Here is a tiny trained network, its code and every weight. The questions are about switching its units off for an input and a target symbol, where a switched-off unit gives its printed mean instead of its output.

import numpy as np


def w(rows, s, z=0):
    codes = np.array(rows[::2]) - 128.0
    scale = np.full(codes.shape[1], s)
    scale[-1] = z or s
    return codes * scale


def softmax(a):
    e = np.exp(a - a.max(-1, keepdims=True))
    return e / e.sum(-1, keepdims=True)


def log_softmax(a):
    a = a - a.max(-1, keepdims=True)
    return a - np.log(np.exp(a).sum(-1, keepdims=True))


def net(x, mask):
    ids = ['αβγδεζμξπτφψω'.index(c) for c in x.split()]
    T = len(ids)
    res = E[ids] + P[:T]
    u = 0
    for l in range(3):
        r = res
        for j in range(3):
            rows = slice(3 * j, 3 * j + 3)
            q, k, v = (r @ M[l][rows].T for M in (Q, K, V))
            z = softmax(np.where(np.tri(T) > 0, q @ k.T / 3**0.5, -1e9)) @ v
            o = O[l][rows]
            res = res + np.where(mask[u + j], z, o[:, -1]) @ o[:, :-1]
        u += 3
    return log_softmax(res[-1] @ U[:, :-1].T + U[:, -1])


Q, K, V, O = {}, {}, {}, {}
E = w([
[110,194,63],'α',
[28,125,252],'β',
[66,242,185],'γ',
[140,97,139],'δ',
[198,186,117],'ε',
[81,28,124],'ζ',
[160,157,103],'μ',
[153,68,157],'ξ',
[95,80,112],'π',
[77,96,53],'τ',
[162,107,189],'φ',
[151,38,172],'ψ',
[120,159,89],'ω',
],0.018)
P = w([
[255,97,61],'0',
[133,149,97],'1',
[113,141,97],'2',
[104,139,95],'3',
[100,138,100],'4',
[80,142,97],'5',
[66,142,89],'6',
[57,138,90],'7',
[48,153,96],'8',
[55,144,96],'9',
[37,161,85],'10',
[55,145,91],'11',
],0.0038)
Q[0] = w([
[217,33,22],'0.h0',
[137,200,98],'0.h0',
[180,97,76],'0.h0',
[188,212,66],'0.h1',
[228,253,131],'0.h1',
[158,55,80],'0.h1',
[102,47,2],'0.h2',
[17,147,66],'0.h2',
[54,175,75],'0.h2',
],0.008)
K[0] = w([
[191,144,59],'0.h0',
[68,135,71],'0.h0',
[250,60,42],'0.h0',
[148,53,111],'0.h1',
[197,80,120],'0.h1',
[148,118,99],'0.h1',
[143,170,97],'0.h2',
[46,73,134],'0.h2',
[106,188,103],'0.h2',
],0.011)
V[0] = w([
[139,201,128],'0.h0',
[2,113,150],'0.h0',
[139,180,202],'0.h0',
[88,163,88],'0.h1',
[212,110,131],'0.h1',
[146,156,103],'0.h1',
[159,65,119],'0.h2',
[128,249,111],'0.h2',
[92,79,151],'0.h2',
],0.0095)
O[0] = w([
[159,150,185,143],'0.h0',
[78,201,184,238],'0.h0',
[3,110,194,81],'0.h0',
[75,126,132,195],'0.h1',
[70,148,93,6],'0.h1',
[37,109,163,107],'0.h1',
[168,146,118,116],'0.h2',
[148,179,104,120],'0.h2',
[20,195,82,158],'0.h2',
],0.0057,0.0012)
Q[1] = w([
[104,168,64],'1.h0',
[119,142,84],'1.h0',
[54,90,130],'1.h0',
[119,95,100],'1.h1',
[128,153,113],'1.h1',
[115,68,100],'1.h1',
[252,154,88],'1.h2',
[118,147,150],'1.h2',
[181,115,120],'1.h2',
],0.013)
K[1] = w([
[116,127,52],'1.h0',
[198,170,38],'1.h0',
[58,197,162],'1.h0',
[129,145,91],'1.h1',
[121,137,89],'1.h1',
[63,133,152],'1.h1',
[116,211,148],'1.h2',
[251,97,113],'1.h2',
[136,184,189],'1.h2',
],0.011)
V[1] = w([
[174,201,94],'1.h0',
[112,165,164],'1.h0',
[44,145,214],'1.h0',
[146,121,189],'1.h1',
[178,88,175],'1.h1',
[85,100,2],'1.h1',
[110,165,114],'1.h2',
[197,156,74],'1.h2',
[152,168,85],'1.h2',
],0.0091)
O[1] = w([
[133,159,33,123],'1.h0',
[77,145,55,183],'1.h0',
[111,210,56,253],'1.h0',
[169,220,54,100],'1.h1',
[116,41,182,113],'1.h1',
[12,75,4,193],'1.h1',
[106,174,143,126],'1.h2',
[228,159,198,126],'1.h2',
[239,190,150,128],'1.h2',
],0.0041,0.0045)
Q[2] = w([
[66,112,248],'2.h0',
[95,67,4],'2.h0',
[157,124,128],'2.h0',
[153,93,183],'2.h1',
[178,162,95],'2.h1',
[125,98,142],'2.h1',
[149,104,145],'2.h2',
[148,150,166],'2.h2',
[103,171,173],'2.h2',
],0.015)
K[2] = w([
[228,25,126],'2.h0',
[6,173,190],'2.h0',
[131,46,201],'2.h0',
[128,89,176],'2.h1',
[106,173,135],'2.h1',
[176,78,154],'2.h1',
[177,109,116],'2.h2',
[126,116,40],'2.h2',
[134,121,146],'2.h2',
],0.011)
V[2] = w([
[181,93,131],'2.h0',
[132,233,5],'2.h0',
[134,74,76],'2.h0',
[138,141,131],'2.h1',
[129,152,133],'2.h1',
[185,100,85],'2.h1',
[156,95,146],'2.h2',
[80,121,183],'2.h2',
[194,103,105],'2.h2',
],0.013)
O[2] = w([
[187,63,69,1],'2.h0',
[2,191,102,233],'2.h0',
[165,104,43,56],'2.h0',
[173,121,165,127],'2.h1',
[75,85,53,143],'2.h1',
[139,204,146,71],'2.h1',
[142,101,65,65],'2.h2',
[197,149,143,196],'2.h2',
[56,186,112,13],'2.h2',
],0.0061,0.0076)
U = w([
[133,224,64,47],'α',
[175,185,254,171],'β',
[38,101,144,67],'γ',
[142,126,130,208],'δ',
[214,243,126,123],'ε',
[68,20,131,117],'ζ',
[179,202,91,253],'μ',
[142,95,151,169],'ξ',
[98,86,110,148],'π',
[81,104,49,104],'τ',
[123,134,136,62],'φ',
[123,51,187,95],'ψ',
[136,177,85,164],'ω',
],0.0079,0.0044)

Each question gives the input, a string of symbols that net reads in full, and the target symbol t.
The units are the heads (3 rows each of Q, K, V and O). Each row of codes is followed by its name. A weight is (code - 128) times the scale printed after its matrix; where a second scale follows, it is the last column's (O and U).
mask holds one flag per head, layer by layer. A switched-off head (its flag False) gives its mean, the last column of its rows in O, instead of its output. The means were averaged over made-up inputs and are rounded, as every weight is.
A unit's drop is (log p(t) with every unit on - log p(t) with that unit switched off) / (log p(t) with every unit on - log p(t) with every unit switched off).
The circuit of an input: a set's keep is (log p(t) with only the set's units on - log p(t) with every unit switched off) / (log p(t) with every unit on - log p(t) with every unit switched off). Starting from all 9 units, units are removed one at a time, each time the one whose removal leaves the highest keep (on an exact tie, the one counted first), for as long as the keep stays at least 0.8.
circuit, biggest first: the units of the circuit, biggest drop first
most important unit: the unit with the biggest drop
heads that matter: for each layer, one digit per head in row order, 1 if its drop is at least 0.15 and else 0, layers parted by /
drop of u: that unit's drop, to one decimal
input μ μ ζ μ γ ζ δ β ψ ζ, target β: heads that matter -> 100 / 000 / 101
input α β φ α δ ε τ α α, target β: circuit, biggest first -> 2.h0, 0.h0
input α τ γ ω ψ τ ψ π γ, target γ: circuit, biggest first -> 1.h0, 0.h0, 2.h1
input ξ ζ μ ζ β μ μ ξ ζ μ ω δ, target β: heads that matter -> 100 / 000 / 100
input ξ γ ω ε τ, target γ: circuit, biggest first -> 1.h0, 2.h0, 0.h0
input α ζ ζ α π γ β ψ γ, target γ: heads that matter -> 100 / 101 / 110
input π δ β ξ γ β β τ ζ ζ δ, target β: most important unit -> 2.h2
input φ δ ζ γ α α, target γ: heads that matter -> 100 / 100 / 110
input ξ ω γ ψ, target γ: circuit, biggest first -> 0.h0, 1.h0, 2.h0
input β ξ α δ γ ω, target γ: circuit, biggest first -> 1.h0, 2.h0, 0.h0
input γ β ψ, target β: circuit, biggest first -> 2.h0, 2.h2, 0.h0, 1.h0
input μ ε φ ζ τ ε τ γ ω α μ, target γ: heads that matter -> 100 / 100 / 100
input τ β τ γ φ τ ξ ψ τ τ δ, target γ: circuit, biggest first -> 1.h0, 2.h0, 0.h0, 0.h2
input μ ω γ τ ζ, target γ: heads that matter -> 100 / 100 / 110
input φ ε φ γ τ, target γ: circuit, biggest first -> 2.h0, 1.h0, 0.h0
input μ ξ γ ξ ω ψ τ ξ ε ψ ξ, target γ: most important unit -> 0.h0
input ψ α μ π γ τ ξ π, target γ: circuit, biggest first -> 2.h0, 1.h0, 0.h0
input ε δ ψ μ μ ζ ζ ε β ω, target β: heads that matter -> 100 / 000 / 100
input β φ ξ, target β: heads that matter -> 100 / 011 / 101
input γ γ α π δ, target γ: most important unit -> 1.h0
input γ ω ψ ξ, target γ: circuit, biggest first -> 1.h0, 0.h0, 2.h0
input ε μ μ φ τ τ μ β β ψ, target β: heads that matter -> 100 / 001 / 101
input ξ μ π π γ ψ δ β μ π, target β: heads that matter -> 100 / 000 / 101
input ξ τ τ α μ β φ φ τ β ω μ, target β: drop of 1.h2 -> 0.1
input ω ψ π π δ β μ ω π ω, target β: drop of 0.h0 -> 0.4
